Below is a small trained network, with its code and all its weights. Each question gives an input and a class and asks what happens when units are switched off, that is, made to give their printed mean instead of their output.

import numpy as np


def w(rows, s, z=0):
    codes = np.array(rows[::2]) - 128.0
    scale = np.full(codes.shape[1], s)
    scale[-1] = z or s
    return codes * scale


def norm(h):
    return h / np.sqrt((h * h).mean(-1, keepdims=True) + 1e-5)


def f(y):
    return np.maximum(y, 0)


def log_softmax(a):
    a = a - a.max(-1, keepdims=True)
    return a - np.log(np.exp(a).sum(-1, keepdims=True))


def net(x, mask):
    res = np.array(x, float).reshape(1, 8) / 4 @ E
    u = 0
    for l in range(4):
        y = f(norm(res) @ A[l][:, :-1].T + A[l][:, -1])
        res = res + np.where(mask[u : u + 9], y, B[l][:, -1]) @ B[l][:, :-1]
        u += 9
    return log_softmax(norm(res)[-1] @ U[:, :-1].T + U[:, -1])


A, B = {}, {}
E = w([
[47,127,78],'x0',
[127,128,131],'x1',
[125,131,127],'x2',
[108,6,188],'x3',
[195,135,199],'x4',
[127,128,127],'x5',
[127,129,134],'x6',
[135,128,122],'x7',
],0.015)
A[0] = w([
[167,185,152,224],'0.n1',
[106,148,121,51],'0.n2',
[108,70,178,4],'0.n3',
[117,213,174,97],'0.n4',
[84,132,50,108],'0.n5',
[33,67,109,150],'0.n6',
[103,163,118,105],'0.n7',
[108,4,158,236],'0.n8',
[118,162,146,119],'0.n9',
],0.014,0.0039)
B[0] = w([
[106,78,80,207],'0.n1',
[145,147,141,135],'0.n2',
[165,118,165,167],'0.n3',
[154,104,68,179],'0.n4',
[108,191,184,186],'0.n5',
[41,86,120,212],'0.n6',
[117,117,158,155],'0.n7',
[85,5,122,254],'0.n8',
[143,114,98,147],'0.n9',
],0.012,0.0097)
A[1] = w([
[153,160,180,63],'1.n1',
[111,154,177,111],'1.n2',
[192,183,179,82],'1.n3',
[113,95,157,28],'1.n4',
[130,113,88,175],'1.n5',
[106,116,88,150],'1.n6',
[9,133,8,252],'1.n7',
[221,164,119,65],'1.n8',
[176,137,113,148],'1.n9',
],0.015,0.0039)
B[1] = w([
[68,127,118,130],'1.n1',
[146,178,82,131],'1.n2',
[93,92,41,139],'1.n3',
[154,105,131,147],'1.n4',
[58,108,118,160],'1.n5',
[46,162,171,161],'1.n6',
[94,183,230,253],'1.n7',
[102,59,1,158],'1.n8',
[95,91,94,151],'1.n9',
],0.0082,0.014)
A[2] = w([
[122,115,242,185],'2.n1',
[95,167,130,111],'2.n2',
[101,153,180,253],'2.n3',
[133,108,250,196],'2.n4',
[153,144,126,44],'2.n5',
[174,120,99,98],'2.n6',
[83,180,64,179],'2.n7',
[173,122,181,61],'2.n8',
[216,192,78,198],'2.n9',
],0.014,0.0046)
B[2] = w([
[181,121,112,251],'2.n1',
[158,106,135,181],'2.n2',
[222,107,73,246],'2.n3',
[248,131,116,254],'2.n4',
[153,133,126,128],'2.n5',
[71,133,110,147],'2.n6',
[213,116,143,239],'2.n7',
[159,140,143,138],'2.n8',
[126,46,76,179],'2.n9',
],0.014,0.007)
A[3] = w([
[112,160,191,83],'3.n1',
[57,245,112,99],'3.n2',
[169,129,40,169],'3.n3',
[105,109,32,198],'3.n4',
[200,135,10,168],'3.n5',
[111,220,147,134],'3.n6',
[107,79,202,254],'3.n7',
[207,129,72,112],'3.n8',
[233,210,184,73],'3.n9',
],0.014,0.0048)
B[3] = w([
[122,138,93,135],'3.n1',
[247,144,80,146],'3.n2',
[96,141,189,211],'3.n3',
[79,174,155,192],'3.n4',
[64,147,192,248],'3.n5',
[163,170,101,151],'3.n6',
[132,166,12,212],'3.n7',
[81,145,140,215],'3.n8',
[77,177,167,197],'3.n9',
],0.013,0.011)
U = w([
[80,193,201,182],'0',
[32,99,114,236],'1',
[141,16,93,115],'2',
[249,67,159,3],'3',
[177,212,112,43],'4',
],0.02,0.0033)

Each question gives the input, the list of numbers given to net, and the class t.
The units are the neurons (one row each of A and B). Each row of codes is followed by its name. A weight is (code - 128) times the scale printed after its matrix; where a second scale follows, it is the last column's (A, B and U).
mask holds one flag per neuron, layer by layer. A switched-off neuron (its flag False) gives its mean, the last column of its row in B, instead of its output. The means were averaged over made-up inputs and are rounded, as every weight is.
A unit's drop is (log p(t) with every unit on - log p(t) with that unit switched off) / (log p(t) with every unit on - log p(t) with every unit switched off).
The circuit of an input: a set's keep is (log p(t) with only the set's units on - log p(t) with every unit switched off) / (log p(t) with every unit on - log p(t) with every unit switched off). Starting from the 12 units with the biggest drops (on a tie, the unit counted first), units are removed one at a time, each time the one whose removal leaves the highest keep (on an exact tie, the one counted first), for as long as the keep stays at least 0.8.
circuit, biggest first: the units of the circuit, biggest drop first
unit that matters most: the unit with the biggest drop
top k neurons: the k neurons with the biggest drops, biggest first
top k neurons in layer l: the k neurons of layer l with the biggest drops, biggest first
drop when u is switched off: that unit's drop, to one decimal
input [6,4,-3,-8,-6,7,-1,5], class 4: unit that matters most	3.n2
input [6,-5,-2,-8,-4,-5,-1,-6], class 4: circuit, biggest first	3.n2, 1.n7
input [-1,5,2,-1,2,-6,6,7], class 1: circuit, biggest first	0.n6, 2.n4, 2.n3, 1.n7
input [7,8,-4,0,7,7,-2,-1], class 0: circuit, biggest first	0.n8, 2.n4
input [-1,8,6,1,1,-7,0,4], class 3: top 3 neurons	1.n8, 2.n4, 0.n4
input [-2,-8,-4,-6,-6,0,-1,8], class 0: top 3 neurons	0.n6, 2.n7, 2.n3
input [5,6,6,1,6,-7,-4,6], class 2: top 2 neurons	1.n7, 0.n8
input [7,4,3,0,1,-5,2,4], class 0: top 2 neurons in layer 0	0.n8, 0.n5
input [0,-4,-2,-5,-7,-8,0,8], class 0: top 4 neurons	2.n3, 3.n9, 2.n7, 3.n7
input [8,4,7,-4,4,-8,3,4], class 0: top 3 neurons	2.n3, 3.n9, 3.n7
input [-1,-8,-4,0,7,-8,-8,-4], class 1: top 3 neurons	1.n7, 0.n8, 0.n6
input [-6,8,-1,-1,-2,5,4,5], class 0: top 2 neurons	0.n8, 0.n1
input [5,5,4,-3,-1,7,8,7], class 4: top 3 neurons in layer 0	0.n8, 0.n5, 0.n3
input [-7,2,4,-2,7,-3,5,0], class 1: top neuron	2.n9
input [-4,4,8,0,4,-1,2,-3], class 1: drop when 0.n6 is switched off	0.7
input [-7,7,3,-1,7,-4,-6,1], class 1: drop when 0.n8 is switched off	0.3
input [8,6,-7,-6,-2,-4,1,-8], class 4: drop when 3.n2 is switched off	0.2
